Below are the code and all the weights of a small trained network. Each question names an input and a target symbol and asks about switching units off, where a switched-off unit gives its printed mean instead of its output.

import numpy as np


def w(rows, s, z=0):
    codes = np.array(rows[::2]) - 128.0
    scale = np.full(codes.shape[1], s)
    scale[-1] = z or s
    return codes * scale


def norm(h):
    return h / np.sqrt((h * h).mean(-1, keepdims=True) + 1e-5)


def f(y):
    return np.maximum(y, 0)


def softmax(a):
    e = np.exp(a - a.max(-1, keepdims=True))
    return e / e.sum(-1, keepdims=True)


def log_softmax(a):
    a = a - a.max(-1, keepdims=True)
    return a - np.log(np.exp(a).sum(-1, keepdims=True))


def net(x, mask):
    ids = ['δεζλμξπστφψ'.index(c) for c in x.split()]
    T = len(ids)
    res = E[ids] + P[:T]
    u = 0
    for l in range(3):
        q, k, v = (norm(res) @ M[l].T for M in (Q, K, V))
        z = softmax(np.where(np.tri(T) > 0, q @ k.T / 2**0.5, -1e9)) @ v
        res = res + np.where(mask[u], z, O[l][:, -1]) @ O[l][:, :-1]
        u += 1
        y = f(norm(res) @ A[l][:, :-1].T + A[l][:, -1])
        res = res + np.where(mask[u : u + 12], y, B[l][:, -1]) @ B[l][:, :-1]
        u += 12
    return log_softmax(norm(res)[-1] @ U[:, :-1].T + U[:, -1])


Q, K, V, O, A, B = {}, {}, {}, {}, {}, {}
E = w([
[175,135,117,112],'δ',
[144,51,80,194],'ε',
[168,129,127,135],'ζ',
[100,104,96,57],'λ',
[86,87,183,51],'μ',
[223,3,196,176],'ξ',
[168,136,112,119],'π',
[130,112,80,63],'σ',
[87,120,137,61],'τ',
[186,195,179,40],'φ',
[113,225,8,164],'ψ',
],0.013)
P = w([
[255,123,110,215],'0',
[92,91,68,103],'1',
[87,80,88,115],'2',
[87,79,82,109],'3',
[102,115,51,82],'4',
[93,123,63,78],'5',
[98,126,67,85],'6',
[87,123,80,85],'7',
],0.0069)
Q[0] = w([
[246,138,104,140],'L0H0',
[209,113,107,173],'L0H0',
],0.013)
K[0] = w([
[252,93,194,22],'L0H0',
[188,89,95,83],'L0H0',
],0.012)
V[0] = w([
[103,115,134,229],'L0H0',
[254,66,147,41],'L0H0',
],0.0061)
O[0] = w([
[125,177,153,171,42],'L0H0',
[1,115,234,88,252],'L0H0',
],0.0059,0.0037)
A[0] = w([
[208,123,91,81,150],'L0N0',
[150,219,11,133,123],'L0N1',
[213,160,65,184,160],'L0N2',
[101,46,95,146,109],'L0N3',
[125,77,177,66,151],'L0N4',
[54,58,80,228,72],'L0N5',
[184,198,156,90,94],'L0N6',
[163,57,61,59,136],'L0N7',
[159,51,23,210,57],'L0N8',
[170,62,63,178,81],'L0N9',
[99,51,60,229,1],'L0N10',
[97,2,88,240,24],'L0N11',
],0.0078,0.0044)
B[0] = w([
[109,139,152,98,182],'L0N0',
[113,90,88,105,232],'L0N1',
[94,139,103,152,181],'L0N2',
[113,181,145,123,178],'L0N3',
[131,87,107,167,238],'L0N4',
[70,117,112,94,158],'L0N5',
[137,136,119,62,139],'L0N6',
[65,116,151,170,255],'L0N7',
[182,137,249,120,169],'L0N8',
[140,144,145,181,151],'L0N9',
[73,221,191,63,146],'L0N10',
[18,227,190,160,154],'L0N11',
],0.011,0.0059)
Q[1] = w([
[81,25,252,228],'L1H0',
[106,218,81,43],'L1H0',
],0.012)
K[1] = w([
[255,81,143,177],'L1H0',
[27,119,83,23],'L1H0',
],0.012)
V[1] = w([
[58,140,192,123],'L1H0',
[194,2,120,132],'L1H0',
],0.0083)
O[1] = w([
[59,103,226,107,255],'L1H0',
[170,9,94,150,10],'L1H0',
],0.011,0.002)
A[1] = w([
[193,107,123,103,74],'L1N0',
[100,157,160,131,92],'L1N1',
[127,172,5,183,151],'L1N2',
[191,109,145,132,3],'L1N3',
[96,120,112,111,158],'L1N4',
[183,120,175,207,150],'L1N5',
[150,155,197,243,82],'L1N6',
[130,172,23,207,126],'L1N7',
[119,201,70,142,168],'L1N8',
[171,123,181,132,147],'L1N9',
[157,123,154,211,31],'L1N10',
[138,103,159,78,185],'L1N11',
],0.014,0.005)
B[1] = w([
[178,111,54,115,133],'L1N0',
[121,101,123,102,173],'L1N1',
[76,163,6,147,255],'L1N2',
[132,105,101,74,131],'L1N3',
[140,126,93,143,243],'L1N4',
[134,113,77,199,142],'L1N5',
[115,11,154,208,151],'L1N6',
[89,142,3,121,232],'L1N7',
[56,106,56,84,236],'L1N8',
[144,59,110,131,142],'L1N9',
[77,199,162,251,133],'L1N10',
[145,152,74,171,199],'L1N11',
],0.011,0.0069)
Q[2] = w([
[108,188,122,2],'L2H0',
[91,34,158,248],'L2H0',
],0.0082)
K[2] = w([
[49,115,201,60],'L2H0',
[244,83,166,171],'L2H0',
],0.011)
V[2] = w([
[95,191,140,254],'L2H0',
[90,109,110,82],'L2H0',
],0.0079)
O[2] = w([
[39,68,144,255,130],'L2H0',
[69,180,123,53,253],'L2H0',
],0.0095,0.0032)
A[2] = w([
[151,78,152,78,128],'L2N0',
[114,174,117,187,2],'L2N1',
[137,162,82,170,80],'L2N2',
[156,195,190,176,47],'L2N3',
[189,147,169,17,90],'L2N4',
[122,110,149,180,57],'L2N5',
[130,104,67,87,128],'L2N6',
[109,83,118,107,114],'L2N7',
[164,107,115,215,72],'L2N8',
[155,105,86,134,52],'L2N9',
[117,180,253,161,102],'L2N10',
[89,134,175,87,103],'L2N11',
],0.016,0.0039)
B[2] = w([
[149,221,145,91,156],'L2N0',
[63,131,109,41,138],'L2N1',
[76,206,42,141,173],'L2N2',
[53,140,155,89,133],'L2N3',
[231,254,190,137,153],'L2N4',
[136,207,80,108,145],'L2N5',
[190,130,126,174,255],'L2N6',
[162,117,75,124,209],'L2N7',
[165,91,171,229,144],'L2N8',
[241,162,53,61,151],'L2N9',
[248,235,226,252,158],'L2N10',
[174,93,149,80,200],'L2N11',
],0.0091,0.0079)
U = w([
[228,86,82,157,135],'δ',
[42,181,213,158,191],'ε',
[98,108,116,212,60],'ζ',
[105,60,140,132,110],'λ',
[167,49,128,127,137],'μ',
[135,63,152,244,161],'ξ',
[9,186,165,27,1],'π',
[76,75,153,144,94],'σ',
[113,67,173,34,148],'τ',
[181,194,152,73,172],'φ',
[67,230,26,167,90],'ψ',
],0.011,0.0056)

Each question gives the input, a string of symbols that net reads in full, and the target symbol t.
The units are the heads (2 rows each of Q, K, V and O) and the neurons (one row each of A and B). Each row of codes is followed by its name. A weight is (code - 128) times the scale printed after its matrix; where a second scale follows, it is the last column's (O, A, B and U).
mask holds one flag per unit, layer by layer, with each layer's heads first. A switched-off unit (its flag False) gives its mean, the last column of its rows in O or B, instead of its output. The means were averaged over made-up inputs and are rounded, as every weight is.
A unit's drop is (log p(t) with every unit on - log p(t) with that unit switched off) / (log p(t) with every unit on - log p(t) with every unit switched off).
unit that matters most: the unit with the biggest drop
k most important neurons: the k neurons with the biggest drops, biggest first
top k neurons in layer l: the k neurons of layer l with the biggest drops, biggest first
input τ ψ σ, target τ: unit that matters most : L0N7
input δ λ ζ μ, target δ: 2 most important neurons : [L0N11; L0N7]
input ξ ψ ψ λ, target ξ: 2 most important neurons : [L0N7; L0N8]
input π τ λ, target π: top 3 neurons in layer 0 : [L0N2; L0N4; L0N1]
input π ε τ λ, target π: 2 most important neurons : [L0N4; L0N2]
input π ψ σ, target π: top 4 neurons in layer 0 : [L0N2; L0N7; L0N4; L0N1]
input δ τ λ, target δ: 3 most important neurons : [L0N11; L0N3; L0N7]
input δ ψ π ε ξ μ, target δ: 3 most important neurons : [L0N3; L0N7; L0N10]
input δ ψ τ, target δ: 4 most important neurons : [L0N11; L0N3; L0N10; L0N6]
input π ε τ, target π: 2 most important neurons : [L0N2; L0N4]
input ε δ φ ε δ ψ π, target ε: 2 most important neurons : [L0N1; L1N8]
input τ φ ψ μ ψ π μ, target τ: 3 most important neurons : [L1N2; L0N7; L1N7]
input ε ψ ψ ψ ψ δ, target ε: top 2 neurons in layer 0 : [L0N4; L0N1]
input φ ψ δ, target φ: 2 most important neurons : [L1N2; L1N7]
input π ψ λ ψ δ ψ δ, target π: unit that matters most : L0N2
input τ ε δ ψ ψ μ, target τ: 2 most important neurons : [L1N2; L1N7]
input φ τ τ σ, target φ: top 4 neurons in layer 0 : [L0N11; L0N6; L0N1; L0N7]
input τ ψ π, target τ: top 2 neurons in layer 0 : [L0N7; L0N11]
input π σ δ ψ ψ μ, target π: top 3 neurons in layer 0 : [L0N2; L0N4; L0N1]
input φ ψ δ ψ π μ, target φ: top 2 neurons in layer 0 : [L0N11; L0N7]
input ψ ψ τ ε μ ψ φ, target φ: unit that matters most : L1N2
input π λ μ, target π: top 3 neurons in layer 0 : [L0N4; L0N2; L0N1]
